[[133 134 129 132]
 [145 140 132 139]
 [134 106 126 119]]
->
[[145 140 132 139]
 [133 134 129 132]
 [134 106 126 119]]

[[118 130 136 102]
 [126 147 142 123]
 [119 133 144 103]
 [118 119 103 142]
 [117 132 137 105]]
->
[[126 147 142 123]
 [119 133 144 103]
 [117 132 137 105]
 [118 130 136 102]
 [118 119 103 142]]

[[123 110]
 [155 141]
 [135 108]
 [113 154]]
->
[[113 154]
 [155 141]
 [123 110]
 [135 108]]

[[108 152 114 135 129 132]
 [100 146 125 141 148 135]
 [119 157 140 109 136 109]
 [125 141 146 126 152 150]
 [126 139 152 110 107 114]
 [125 147 137 111 120 114]
 [115 120 116 119 124 119]]
->
[[119 157 140 109 136 109]
 [108 152 114 135 129 132]
 [125 147 137 111 120 114]
 [100 146 125 141 148 135]
 [125 141 146 126 152 150]
 [126 139 152 110 107 114]
 [115 120 116 119 124 119]]

[[117 111 107 157 111]
 [128 115 132 137 121]]
->
[[128 115 132 137 121]
 [117 111 107 157 111]]

[[121 117 134 142 113 129 149 137]
 [141 106 131 132 142 111 128 128]
 [115 132 135 131 106 115 143 132]
 [135 129 110 118 132 146 117 143]]
->
[[115 132 135 131 106 115 143 132]
 [135 129 110 118 132 146 117 143]
 [121 117 134 142 113 129 149 137]
 [141 106 131 132 142 111 128 128]]

[[141 123 106 142 130]
 [144 127 125 134 124]
 [144 126 124 135 124]
 [141 130 138 122 127]
 [123 118 147 119 120]
 [141 131 137 124 128]
 [141 124 115 139 126]]
->
[[141 131 137 124 128]
 [141 130 138 122 127]
 [144 127 125 134 124]
 [144 126 124 135 124]
 [141 124 115 139 126]
 [141 123 106 142 130]
 [123 118 147 119 120]]

[[130 135 134 127 124 125 132 130 133 124 127]
 [131 138 139 125 121 120 131 129 138 125 125]
 [131 140 142 123 121 117 130 126 142 124 124]
 [128 126 126 130 130 130 127 127 126 128 129]
 [129 127 127 131 130 128 127 129 127 127 126]
 [131 149 149 119 115 112 132 124 149 124 127]
 [130 131 130 129 125 128 131 132 128 126 127]]
->
[[131 149 149 119 115 112 132 124 149 124 127]
 [131 140 142 123 121 117 130 126 142 124 124]
 [131 138 139 125 121 120 131 129 138 125 125]
 [130 135 134 127 124 125 132 130 133 124 127]
 [130 131 130 129 125 128 131 132 128 126 127]
 [129 127 127 131 130 128 127 129 127 127 126]
 [128 126 126 130 130 130 127 127 126 128 129]]
---
[[133 113 131 123 124]
 [135 111 131 125 124]
 [117 144 125 126 131]
 [151 122 128 132 136]
 [147 117 129 131 132]]
->
[[133 131 124]
 [135 131 124]
 [117 125 131]
 [151 128 136]
 [147 129 132]]

[[108 135 122 130 122 134 115 128 117 121 140 120 128 122]
 [143 134 134 118 133 138 116 125 116 130 114 125 120 116]
 [118 129 108 134 132 124 130 123  99 126 117 137 123 142]
 [141 115 141 116 129 130 117 132 117 133 130 125 134 121]
 [133 118 108 137 122 143 111 125 105 138 128 128 129 122]]
->
[[108 122 122 115 117 140 128]
 [143 134 133 116 116 114 120]
 [118 108 132 130  99 117 123]
 [141 141 129 117 117 130 134]
 [133 108 122 111 105 128 129]]

[[140 131 124 118 138 127]
 [147 141 126 126 126 124]
 [114 126 128 130 116 127]
 [125 128 123 144 127 122]
 [134 130 134 119 123 125]
 [143 135 130 138 113 125]
 [126 126 130 132 131 128]
 [100 116 123 123 114 130]]
->
[[140 124 138]
 [147 126 126]
 [114 128 116]
 [125 123 127]
 [134 134 123]
 [143 130 113]
 [126 130 131]
 [100 123 114]]

[[110 137 137 137 138]
 [152 102 104 103 104]
 [116 132 133 132 133]
 [123 127 127 127 128]
 [120 129 130 130 130]
 [135 116 117 117 118]
 [123 126 126 126 127]
 [112 135 136 136 137]]
->
[[110 137 138]
 [152 104 104]
 [116 133 133]
 [123 127 128]
 [120 130 130]
 [135 117 118]
 [123 126 127]
 [112 136 137]]

[[122 111 131 127 148 119]
 [129 132 125 127 120 136]
 [130 129 129 136 124 130]
 [111 109 133 126 153 123]
 [126 134 132 129 124 128]
 [123 122 131 127 137 123]
 [125 127 111 111 118 157]
 [116 114 134 131 146 121]
 [130 132 130 133 123 125]
 [130 128 125 131 124 135]
 [130 130 128 134 124 131]
 [127 126 133 130 133 123]]
->
[[122 131 148]
 [129 125 120]
 [130 129 124]
 [111 133 153]
 [126 132 124]
 [123 131 137]
 [125 111 118]
 [116 134 146]
 [130 130 123]
 [130 125 124]
 [130 128 124]
 [127 133 133]]

[[126 110 110 135 137 142 127 131 113]
 [123 153 155 109 110 105 124 118 152]
 [127 148 149 117 116 111 126 122 146]
 [127 152 153 115 114 107 127 121 149]
 [126 110 110 133 136 143 124 131 113]
 [126 112 113 137 136 139 129 131 116]
 [126 110 111 135 137 142 127 132 114]
 [127 148 147 117 117 112 127 122 145]]
->
[[126 110 137 127 113]
 [123 155 110 124 152]
 [127 149 116 126 146]
 [127 153 114 127 149]
 [126 110 136 124 113]
 [126 113 136 129 116]
 [126 111 137 127 114]
 [127 147 117 127 145]]

[[149 152 118 145 131]
 [137 117 147 103 122]
 [137 104 119 145 131]
 [118 122 135 154 131]
 [117 140 118 107 137]
 [148 104 121 106 111]
 [127 152 127 106 140]
 [125 123 135 109 144]
 [127 146 119 119 145]
 [131 140 112 121 112]
 [117 133 114 104 136]]
->
[[149 118 131]
 [137 147 122]
 [137 119 131]
 [118 135 131]
 [117 118 137]
 [148 121 111]
 [127 127 140]
 [125 135 144]
 [127 119 145]
 [131 112 112]
 [117 114 136]]

[[ 99 125 110]
 [153 132 148]
 [152 122 108]
 [148 120 101]
 [111 123 105]
 [106 124 106]
 [148 133 151]
 [107 135 152]
 [105 133 145]]
->
[[ 99 110]
 [153 148]
 [152 108]
 [148 101]
 [111 105]
 [106 106]
 [148 151]
 [107 152]
 [105 145]]
